Below are the code and all the weights of a small trained network. Each question names an input and a target symbol and asks about switching units off, where a switched-off unit gives its printed mean instead of its output.

import numpy as np


def w(rows, s, z=0):
    codes = np.array(rows[::2]) - 128.0
    scale = np.full(codes.shape[1], s)
    scale[-1] = z or s
    return codes * scale


def norm(h):
    return h / np.sqrt((h * h).mean(-1, keepdims=True) + 1e-5)


def f(y):
    return y / 2 * (1 + np.tanh(0.7978845608 * (y + 0.044715 * y**3)))


def softmax(a):
    e = np.exp(a - a.max(-1, keepdims=True))
    return e / e.sum(-1, keepdims=True)


def log_softmax(a):
    a = a - a.max(-1, keepdims=True)
    return a - np.log(np.exp(a).sum(-1, keepdims=True))


def net(x, mask):
    ids = ['αβγδζηθμξπστφψω'.index(c) for c in x.split()]
    T = len(ids)
    res = E[ids] + P[:T]
    q, k, v = (norm(res) @ M[0].T for M in (Q, K, V))
    z = softmax(np.where(np.tri(T) > 0, q @ k.T / 4**0.5, -1e9)) @ v
    res = res + np.where(mask[0], z, O[0][:, -1]) @ O[0][:, :-1]
    y = f(norm(res) @ A[0][:, :-1].T + A[0][:, -1])
    res = res + np.where(mask[1:17], y, B[0][:, -1]) @ B[0][:, :-1]
    return log_softmax(norm(res)[-1] @ U[:, :-1].T + U[:, -1])


Q, K, V, O, A, B = {}, {}, {}, {}, {}, {}
E = w([
[100,2,78],'α',
[95,3,79],'β',
[97,3,80],'γ',
[67,12,99],'δ',
[115,212,141],'ζ',
[83,5,89],'η',
[43,31,120],'θ',
[159,152,123],'μ',
[86,154,215],'ξ',
[85,6,88],'π',
[132,171,52],'σ',
[141,168,69],'τ',
[140,173,59],'φ',
[57,36,150],'ψ',
[69,15,125],'ω',
],0.00083)
P = w([
[224,162,71],'0',
[10,139,173],'1',
[23,127,205],'2',
[28,118,225],'3',
[34,112,238],'4',
[46,107,243],'5',
[58,102,252],'6',
[69,97,253],'7',
[79,95,254],'8',
],0.0006)
Q[0] = w([
[84,2,156],'h0',
[79,2,116],'h0',
[157,254,120],'h0',
[86,18,147],'h0',
],0.0049)
K[0] = w([
[240,125,77],'h0',
[235,165,59],'h0',
[3,114,186],'h0',
[243,121,73],'h0',
],0.005)
V[0] = w([
[29,113,150],'h0',
[66,139,13],'h0',
[32,129,75],'h0',
[250,150,70],'h0',
],0.0019)
O[0] = w([
[112,192,37,208],'h0',
[242,174,148,253],'h0',
[253,166,46,244],'h0',
[186,61,248,50],'h0',
],0.0021,0.00049)
A[0] = w([
[111,203,146,104],'n0',
[123,133,161,133],'n1',
[122,168,125,55],'n2',
[122,177,152,74],'n3',
[95,162,32,181],'n4',
[166,95,95,244],'n5',
[131,137,157,174],'n6',
[234,198,180,227],'n7',
[121,174,141,87],'n8',
[80,101,197,110],'n9',
[177,93,94,209],'n10',
[95,96,220,124],'n11',
[126,127,127,107],'n12',
[112,197,19,160],'n13',
[88,111,78,224],'n14',
[101,254,205,4],'n15',
],0.0031,0.00043)
B[0] = w([
[117,15,95,128],'n0',
[162,120,105,141],'n1',
[136,29,165,102],'n2',
[119,24,110,108],'n3',
[191,134,249,183],'n4',
[44,150,61,144],'n5',
[154,107,114,139],'n6',
[7,186,143,72],'n7',
[130,48,122,111],'n8',
[201,175,26,243],'n9',
[16,150,135,129],'n10',
[232,163,70,254],'n11',
[128,130,128,125],'n12',
[254,87,208,182],'n13',
[107,226,186,206],'n14',
[28,44,51,142],'n15',
],0.0013,0.00084)
U = w([
[84,201,66,100],'α',
[193,84,79,68],'β',
[211,52,65,137],'γ',
[147,77,188,65],'δ',
[30,236,235,170],'ζ',
[201,70,79,86],'η',
[173,136,75,63],'θ',
[212,72,249,160],'μ',
[2,41,88,253],'ξ',
[177,125,80,47],'π',
[164,231,51,187],'σ',
[253,251,224,242],'τ',
[132,63,203,56],'φ',
[134,47,185,98],'ψ',
[160,76,192,44],'ω',
],0.0073,0.0033)

Each question gives the input, a string of symbols that net reads in full, and the target symbol t.
The units are the heads (4 rows each of Q, K, V and O) and the neurons (one row each of A and B). Each row of codes is followed by its name. A weight is (code - 128) times the scale printed after its matrix; where a second scale follows, it is the last column's (O, A, B and U).
mask holds one flag per unit, heads first, then neurons. A switched-off unit (its flag False) gives its mean, the last column of its rows in O or B, instead of its output. The means were averaged over made-up inputs and are rounded, as every weight is.
A unit's drop is (log p(t) with every unit on - log p(t) with that unit switched off) / (log p(t) with every unit on - log p(t) with every unit switched off).
The circuit of an input: a set's keep is (log p(t) with only the set's units on - log p(t) with every unit switched off) / (log p(t) with every unit on - log p(t) with every unit switched off). Starting from the 12 units with the biggest drops (on a tie, the unit counted first), units are removed one at a time, each time the one whose removal leaves the highest keep (on an exact tie, the one counted first), for as long as the keep stays at least 0.8.
units of the circuit, in order: the units of the circuit, biggest drop first
k most important neurons: the k neurons with the biggest drops, biggest first
drop when u is switched off: that unit's drop, to one decimal
input μ γ φ, target τ: units of the circuit, in order : n13
input ψ ψ γ, target ζ: 3 most important neurons : n14, n11, n15
input ψ φ ξ ζ θ ψ ξ δ, target ζ: 4 most important neurons : n14, n15, n11, n4
input ψ δ ξ ξ γ β, target ζ: 3 most important neurons : n14, n15, n11
input ψ α ω, target ζ: units of the circuit, in order : h0, n14, n15, n4
input θ η φ ξ α α α β π, target τ: 2 most important neurons : n15, n4
input θ ξ ω, target τ: 3 most important neurons : n15, n7, n4
input δ ζ δ, target σ: 2 most important neurons : n13, n15
input ψ β ζ ψ ψ ξ δ, target ζ: 3 most important neurons : n14, n15, n4
input δ δ γ β, target σ: 3 most important neurons : n15, n13, n0
input δ θ δ γ π, target σ: 2 most important neurons : n13, n15
input ψ ξ ψ ω α α β ψ θ, target ζ: 3 most important neurons : n14, n15, n4
input ψ μ η θ ξ α, target ζ: drop when n7 is switched off : 0.0
input θ σ β η γ ξ ψ, target τ: drop when n14 is switched off : 0.1
input δ α γ, target σ: drop when n15 is switched off : 0.3
